Here is a tiny trained network, its code and every weight. The questions are about switching its units off for an input and a class, where a switched-off unit gives its printed mean instead of its output.

import numpy as np


def w(rows, s, z=0):
    codes = np.array(rows[::2]) - 128.0
    scale = np.full(codes.shape[1], s)
    scale[-1] = z or s
    return codes * scale


def norm(h):
    return h / np.sqrt((h * h).mean(-1, keepdims=True) + 1e-5)


def f(y):
    return y / 2 * (1 + np.tanh(0.7978845608 * (y + 0.044715 * y**3)))


def log_softmax(a):
    a = a - a.max(-1, keepdims=True)
    return a - np.log(np.exp(a).sum(-1, keepdims=True))


def net(x, mask):
    res = np.array(x, float).reshape(1, 4) / 4 @ E
    u = 0
    for l in range(2):
        y = f(norm(res) @ A[l][:, :-1].T + A[l][:, -1])
        res = res + np.where(mask[u : u + 15], y, B[l][:, -1]) @ B[l][:, :-1]
        u += 15
    return log_softmax(norm(res)[-1] @ U[:, :-1].T + U[:, -1])


A, B = {}, {}
E = w([
[2,86,118,94,112],'x0',
[120,200,155,90,69],'x1',
[83,147,247,197,166],'x2',
[79,223,36,171,183],'x3',
],0.007)
A[0] = w([
[116,184,146,95,108,29],'0.n0',
[154,118,56,34,130,11],'0.n1',
[118,190,106,133,163,60],'0.n2',
[130,245,151,89,12,55],'0.n3',
[107,211,143,89,29,43],'0.n4',
[168,123,14,68,48,2],'0.n5',
[110,138,170,99,166,84],'0.n6',
[132,96,91,112,130,11],'0.n7',
[145,39,95,168,210,58],'0.n8',
[146,120,112,168,74,46],'0.n9',
[110,213,160,120,31,43],'0.n10',
[118,1,82,202,197,52],'0.n11',
[35,102,83,99,88,92],'0.n12',
[47,140,166,132,121,107],'0.n13',
[87,219,177,76,14,32],'0.n14',
],0.0087,0.0056)
B[0] = w([
[156,158,135,124,177,99],'0.n0',
[168,87,84,162,128,174],'0.n1',
[107,168,84,142,106,137],'0.n2',
[144,83,112,120,231,226],'0.n3',
[147,126,120,75,217,183],'0.n4',
[142,64,47,151,126,242],'0.n5',
[130,127,153,134,117,119],'0.n6',
[177,123,131,161,146,88],'0.n7',
[150,149,127,67,255,179],'0.n8',
[154,126,140,134,129,76],'0.n9',
[151,116,134,110,215,173],'0.n10',
[136,132,144,55,199,219],'0.n11',
[74,113,97,117,83,253],'0.n12',
[89,105,149,140,110,233],'0.n13',
[136,123,148,67,185,230],'0.n14',
],0.0092,0.0026)
A[1] = w([
[99,136,167,192,134,53],'1.n0',
[168,180,117,134,79,2],'1.n1',
[89,138,188,155,159,74],'1.n2',
[182,116,60,160,109,21],'1.n3',
[249,183,115,177,134,51],'1.n4',
[134,205,130,59,88,97],'1.n5',
[147,131,70,90,137,108],'1.n6',
[109,187,144,102,67,101],'1.n7',
[149,54,170,83,87,154],'1.n8',
[102,204,81,154,106,72],'1.n9',
[156,168,183,184,163,114],'1.n10',
[54,117,113,118,116,50],'1.n11',
[130,135,111,86,162,124],'1.n12',
[84,176,207,165,158,44],'1.n13',
[85,171,76,154,170,98],'1.n14',
],0.015,0.0042)
B[1] = w([
[139,110,93,112,83,169],'1.n0',
[117,134,135,81,124,131],'1.n1',
[165,91,81,91,114,212],'1.n2',
[126,95,138,110,88,191],'1.n3',
[9,142,121,94,136,230],'1.n4',
[146,91,111,121,158,123],'1.n5',
[137,84,166,133,121,214],'1.n6',
[152,121,137,96,139,134],'1.n7',
[157,225,124,190,143,253],'1.n8',
[162,143,161,171,113,176],'1.n9',
[97,84,121,98,101,210],'1.n10',
[80,149,136,104,126,190],'1.n11',
[145,103,166,107,133,196],'1.n12',
[175,69,80,120,120,230],'1.n13',
[207,179,181,172,131,216],'1.n14',
],0.015,0.0056)
U = w([
[178,41,54,118,70,139],'0',
[167,127,137,70,250,82],'1',
[184,215,132,194,104,255],'2',
[13,147,105,92,115,39],'3',
],0.023,0.0012)

Each question gives the input, the list of numbers given to net, and the class t.
The units are the neurons (one row each of A and B). Each row of codes is followed by its name. A weight is (code - 128) times the scale printed after its matrix; where a second scale follows, it is the last column's (A, B and U).
mask holds one flag per neuron, layer by layer. A switched-off neuron (its flag False) gives its mean, the last column of its row in B, instead of its output. The means were averaged over made-up inputs and are rounded, as every weight is.
A unit's drop is (log p(t) with every unit on - log p(t) with that unit switched off) / (log p(t) with every unit on - log p(t) with every unit switched off).
The circuit of an input: a set's keep is (log p(t) with only the set's units on - log p(t) with every unit switched off) / (log p(t) with every unit on - log p(t) with every unit switched off). Starting from the 12 units with the biggest drops (on a tie, the unit counted first), units are removed one at a time, each time the one whose removal leaves the highest keep (on an exact tie, the one counted first), for as long as the keep stays at least 0.8.
units of the circuit, in order: the units of the circuit, biggest drop first
most important unit: the unit with the biggest drop
top k neurons: the k neurons with the biggest drops, biggest first
k most important neurons of layer l: the k neurons of layer l with the biggest drops, biggest first
drop of u: that unit's drop, to one decimal
input [2,5,1,-8], class 2: most important unit => 1.n8
input [7,-4,8,5], class 0: units of the circuit, in order => [1.n13 1.n2]
input [7,-1,-1,-5], class 3: top 4 neurons => [1.n14 0.n12 1.n11 1.n9]
input [6,-5,-7,-8], class 2: units of the circuit, in order => [1.n8 1.n13]
input [1,4,-2,-5], class 2: top 4 neurons => [1.n8 0.n8 0.n11 1.n4]
input [1,-6,-5,2], class 1: top 2 neurons => [0.n8 0.n11]
input [8,1,-6,-7], class 3: top 2 neurons => [1.n14 0.n12]
input [-4,-8,-7,2], class 1: top 2 neurons => [0.n8 0.n11]
input [-5,2,8,-8], class 0: 2 most important neurons of layer 0 => [0.n5 0.n12]
input [7,-4,0,-7], class 2: 3 most important neurons of layer 1 => [1.n8 1.n4 1.n10]
input [7,-8,3,-2], class 1: top 3 neurons => [0.n11 0.n8 1.n4]
input [8,-7,-3,0], class 3: 2 most important neurons of layer 1 => [1.n11 1.n13]
input [7,3,0,7], class 2: 2 most important neurons of layer 1 => [1.n14 1.n9]
input [-8,-2,-2,2], class 3: units of the circuit, in order => [1.n4]
input [6,4,-3,7], class 2: top 2 neurons => [1.n14 1.n9]
input [7,1,-1,-5], class 3: top 2 neurons => [1.n14 0.n12]
input [-4,-4,-3,5], class 2: top 3 neurons => [1.n14 0.n3 1.n9]
input [7,3,-6,-3], class 3: 3 most important neurons of layer 1 => [1.n13 1.n11 1.n2]
input [-6,1,4,2], class 3: drop of 1.n4 => 0.7
input [0,8,8,2], class 0: most important unit => 1.n13
